Here is a tiny trained network, its code and every weight. The questions are about switching its units off for an input and a target symbol, where a switched-off unit gives its printed mean instead of its output.

import numpy as np


def w(rows, s, z=0):
    codes = np.array(rows[::2]) - 128.0
    scale = np.full(codes.shape[1], s)
    scale[-1] = z or s
    return codes * scale


def norm(h):
    return h / np.sqrt((h * h).mean(-1, keepdims=True) + 1e-5)


def f(y):
    return y / 2 * (1 + np.tanh(0.7978845608 * (y + 0.044715 * y**3)))


def softmax(a):
    e = np.exp(a - a.max(-1, keepdims=True))
    return e / e.sum(-1, keepdims=True)


def log_softmax(a):
    a = a - a.max(-1, keepdims=True)
    return a - np.log(np.exp(a).sum(-1, keepdims=True))


def net(x, mask):
    ids = ['αβγεηθλξπτφω'.index(c) for c in x.split()]
    T = len(ids)
    res = E[ids] + P[:T]
    u = 0
    for l in range(2):
        q, k, v = (norm(res) @ M[l].T for M in (Q, K, V))
        z = softmax(np.where(np.tri(T) > 0, q @ k.T / 3**0.5, -1e9)) @ v
        res = res + np.where(mask[u], z, O[l][:, -1]) @ O[l][:, :-1]
        u += 1
        y = f(norm(res) @ A[l][:, :-1].T + A[l][:, -1])
        res = res + np.where(mask[u : u + 8], y, B[l][:, -1]) @ B[l][:, :-1]
        u += 8
    return log_softmax(norm(res)[-1] @ U[:, :-1].T + U[:, -1])


Q, K, V, O, A, B = {}, {}, {}, {}, {}, {}
E = w([
[121,98,186,143,53,166,127,164,53],'α',
[127,172,74,149,156,101,58,107,137],'β',
[122,159,128,157,79,75,47,132,160],'γ',
[107,156,117,92,147,84,30,119,82],'ε',
[80,136,59,111,137,102,76,182,72],'η',
[190,110,125,31,98,103,164,109,191],'θ',
[154,31,142,95,86,96,185,112,93],'λ',
[162,85,127,63,136,98,248,85,101],'ξ',
[147,145,37,167,91,45,112,120,111],'π',
[112,95,141,167,68,141,173,105,208],'τ',
[51,59,132,38,232,96,104,83,145],'φ',
[170,102,111,127,89,25,182,33,173],'ω',
],0.017)
P = w([
[227,134,142,152,144,126,174,212,135],'0',
[248,130,75,174,136,124,67,137,144],'1',
[194,137,112,169,120,91,100,135,134],'2',
[160,134,110,160,117,86,108,132,146],'3',
[143,133,110,159,103,87,116,121,139],'4',
[121,131,106,152,98,93,125,114,140],'5',
[115,138,99,149,92,106,129,99,135],'6',
[107,132,91,124,82,106,113,86,121],'7',
[96,145,86,110,104,118,130,75,114],'8',
[88,139,73,106,99,132,125,69,112],'9',
],0.012)
Q[0] = w([
[88,92,199,149,182,211,114,117,152],'0.h0',
[137,150,236,183,133,199,173,133,63],'0.h0',
[148,254,15,88,96,57,116,133,241],'0.h0',
],0.0088)
K[0] = w([
[174,82,192,145,212,202,21,206,128],'0.h0',
[198,200,138,127,135,115,153,193,114],'0.h0',
[55,151,39,100,4,165,144,2,93],'0.h0',
],0.0083)
V[0] = w([
[16,135,123,179,112,140,64,237,80],'0.h0',
[159,130,36,147,89,23,148,121,103],'0.h0',
[119,84,138,197,3,112,132,10,141],'0.h0',
],0.0066)
O[0] = w([
[195,90,50,51,120,56,97,167,211,14],'0.h0',
[151,31,120,166,232,254,16,108,125,254],'0.h0',
[128,122,145,128,249,87,113,42,115,167],'0.h0',
],0.0077,0.0068)
A[0] = w([
[148,108,170,140,104,113,114,50,168,88],'0.n0',
[147,75,212,117,166,127,153,151,215,136],'0.n1',
[57,121,180,62,152,83,140,54,142,62],'0.n2',
[124,145,172,254,74,137,104,129,92,80],'0.n3',
[168,173,122,109,10,89,149,188,107,2],'0.n4',
[194,166,134,208,170,27,124,164,102,196],'0.n5',
[13,174,151,186,131,155,123,155,97,123],'0.n6',
[87,166,95,136,124,106,108,125,80,134],'0.n7',
],0.0088,0.0032)
B[0] = w([
[120,76,147,74,193,127,244,120,155,178],'0.n0',
[164,31,137,169,134,165,152,119,136,158],'0.n1',
[115,123,112,186,79,90,169,136,136,255],'0.n2',
[113,154,80,81,128,156,124,169,120,196],'0.n3',
[180,120,207,104,94,95,76,109,106,156],'0.n4',
[80,230,126,184,162,143,111,146,101,171],'0.n5',
[152,164,75,92,110,126,77,79,175,166],'0.n6',
[173,145,111,166,183,134,109,115,198,155],'0.n7',
],0.011,0.006)
Q[1] = w([
[116,138,177,136,132,72,133,191,149],'1.h0',
[69,162,109,143,148,79,78,146,105],'1.h0',
[145,135,103,254,182,115,38,119,223],'1.h0',
],0.0082)
K[1] = w([
[163,67,89,128,60,145,103,137,177],'1.h0',
[147,127,64,101,93,79,178,88,144],'1.h0',
[81,108,94,1,173,67,140,80,122],'1.h0',
],0.0092)
V[1] = w([
[180,165,150,151,129,235,176,97,255],'1.h0',
[218,151,187,222,178,187,106,171,88],'1.h0',
[176,115,14,105,114,123,223,186,73],'1.h0',
],0.0068)
O[1] = w([
[90,121,90,200,88,169,101,46,254,73],'1.h0',
[126,79,170,101,145,66,230,22,166,254],'1.h0',
[36,112,61,58,165,165,189,115,86,40],'1.h0',
],0.0086,0.0025)
A[1] = w([
[179,115,193,99,117,245,132,170,161,115],'1.n0',
[172,32,166,100,203,167,196,64,172,204],'1.n1',
[64,104,42,169,90,73,139,219,98,1],'1.n2',
[145,155,108,132,80,220,77,227,100,109],'1.n3',
[124,127,86,148,101,149,51,73,120,161],'1.n4',
[168,114,80,25,203,141,131,48,131,189],'1.n5',
[77,207,129,108,69,148,118,118,122,39],'1.n6',
[145,69,120,54,107,96,231,65,190,201],'1.n7',
],0.011,0.0049)
B[1] = w([
[104,141,13,169,137,102,100,24,153,140],'1.n0',
[121,64,140,5,88,216,180,139,110,249],'1.n1',
[129,229,128,145,121,111,97,93,134,175],'1.n2',
[80,90,187,179,178,132,166,122,161,158],'1.n3',
[147,180,125,130,123,129,118,161,103,184],'1.n4',
[60,70,191,84,70,73,219,160,189,196],'1.n5',
[126,106,137,153,194,134,178,244,132,128],'1.n6',
[122,12,211,130,187,148,156,169,100,218],'1.n7',
],0.012,0.014)
U = w([
[226,145,160,78,123,57,109,157,96,115],'α',
[107,128,70,198,135,47,184,32,115,167],'β',
[167,65,85,60,163,164,173,195,119,184],'γ',
[134,98,102,168,57,135,74,129,199,125],'ε',
[207,81,130,190,119,107,107,129,255,112],'η',
[152,150,125,185,192,209,99,220,76,135],'θ',
[42,108,241,184,162,73,218,135,129,2],'λ',
[142,165,87,171,129,155,203,173,175,135],'ξ',
[124,142,145,128,148,225,60,22,58,64],'π',
[113,111,83,136,119,45,170,243,201,98],'τ',
[119,156,182,174,29,171,133,208,127,74],'φ',
[90,233,41,46,42,148,146,140,126,211],'ω',
],0.0082,0.0075)

Each question gives the input, a string of symbols that net reads in full, and the target symbol t.
The units are the heads (3 rows each of Q, K, V and O) and the neurons (one row each of A and B). Each row of codes is followed by its name. A weight is (code - 128) times the scale printed after its matrix; where a second scale follows, it is the last column's (O, A, B and U).
mask holds one flag per unit, layer by layer, with each layer's heads first. A switched-off unit (its flag False) gives its mean, the last column of its rows in O or B, instead of its output. The means were averaged over made-up inputs and are rounded, as every weight is.
A unit's drop is (log p(t) with every unit on - log p(t) with that unit switched off) / (log p(t) with every unit on - log p(t) with every unit switched off).
The circuit of an input: a set's keep is (log p(t) with only the set's units on - log p(t) with every unit switched off) / (log p(t) with every unit on - log p(t) with every unit switched off). Starting from the 12 units with the biggest drops (on a tie, the unit counted first), units are removed one at a time, each time the one whose removal leaves the highest keep (on an exact tie, the one counted first), for as long as the keep stays at least 0.8.
units of the circuit, in order: the units of the circuit, biggest drop first
unit that matters most: the unit with the biggest drop
top k neurons: the k neurons with the biggest drops, biggest first
k most important neurons of layer l: the k neurons of layer l with the biggest drops, biggest first
input γ ξ ω θ ξ ε γ α τ β, target β: units of the circuit, in order -> 1.n7, 1.n1
input α λ φ φ γ η γ, target τ: top 2 neurons -> 0.n2, 1.n1
input γ α ξ η, target ω: top 3 neurons -> 1.n7, 0.n6, 1.n4
input β α φ γ φ φ φ α, target β: 3 most important neurons of layer 1 -> 1.n0, 1.n1, 1.n3
input ξ α α γ, target η: top 4 neurons -> 0.n0, 1.n7, 1.n1, 0.n2
input θ α α γ ω γ ω η, target π: top 2 neurons -> 0.n0, 1.n7
input ε φ ε γ α, target ε: units of the circuit, in order -> 0.h0, 1.n0, 1.n1
input ε ε φ γ, target θ: units of the circuit, in order -> 0.n5, 1.n5
input π θ ξ φ γ α, target π: unit that matters most -> 0.h0
input θ φ θ θ τ ω α, target θ: 2 most important neurons of layer 1 -> 1.n6, 1.n5
input φ φ φ ε φ φ, target ω: units of the circuit, in order -> 1.h0, 0.h0, 1.n7
input γ ε θ φ π α ξ α φ, target λ: top 2 neurons -> 0.n5, 0.n2
input α π β β ε θ φ ε, target θ: top 2 neurons -> 1.n3, 1.n5
input α τ φ φ ω ξ θ γ, target ω: top 2 neurons -> 1.n7, 0.n2
input ξ ξ β, target ω: units of the circuit, in order -> 1.n7, 1.n4
input ε α ε φ γ α ε φ φ β, target θ: units of the circuit, in order -> 1.h0, 1.n1
input ε θ θ λ γ η ω γ, target π: units of the circuit, in order -> 0.h0
input γ γ γ θ θ α τ η, target β: top 2 neurons -> 1.n1, 1.n7
input θ φ φ ω α ε, target π: units of the circuit, in order -> 0.h0, 1.n7
input ξ ε ε φ π, target θ: units of the circuit, in order -> 1.h0, 0.h0
input φ ε γ φ φ γ θ ξ η ε, target ω: top 3 neurons -> 1.n7, 0.n2, 1.n4
input ω λ φ α α, target ω: units of the circuit, in order -> 1.n7, 0.n3
input γ η β α α α ε, target α: 2 most important neurons of layer 1 -> 1.n1, 1.n7
input φ γ ξ β θ φ η, target θ: top 2 neurons -> 1.n3, 1.n5
input α ξ ω φ φ φ α ξ β, target ω: 4 most important neurons of layer 0 -> 0.n2, 0.n6, 0.n1, 0.n3
input ξ φ ξ φ φ, target β: 2 most important neurons of layer 0 -> 0.n2, 0.n1
input ε γ ε, target α: unit that matters most -> 1.h0
input ω φ γ ε γ φ α, target ω: 3 most important neurons of layer 1 -> 1.n7, 1.n4, 1.n0
input γ β α π τ π, target β: 3 most important neurons of layer 0 -> 0.n5, 0.n0, 0.n1
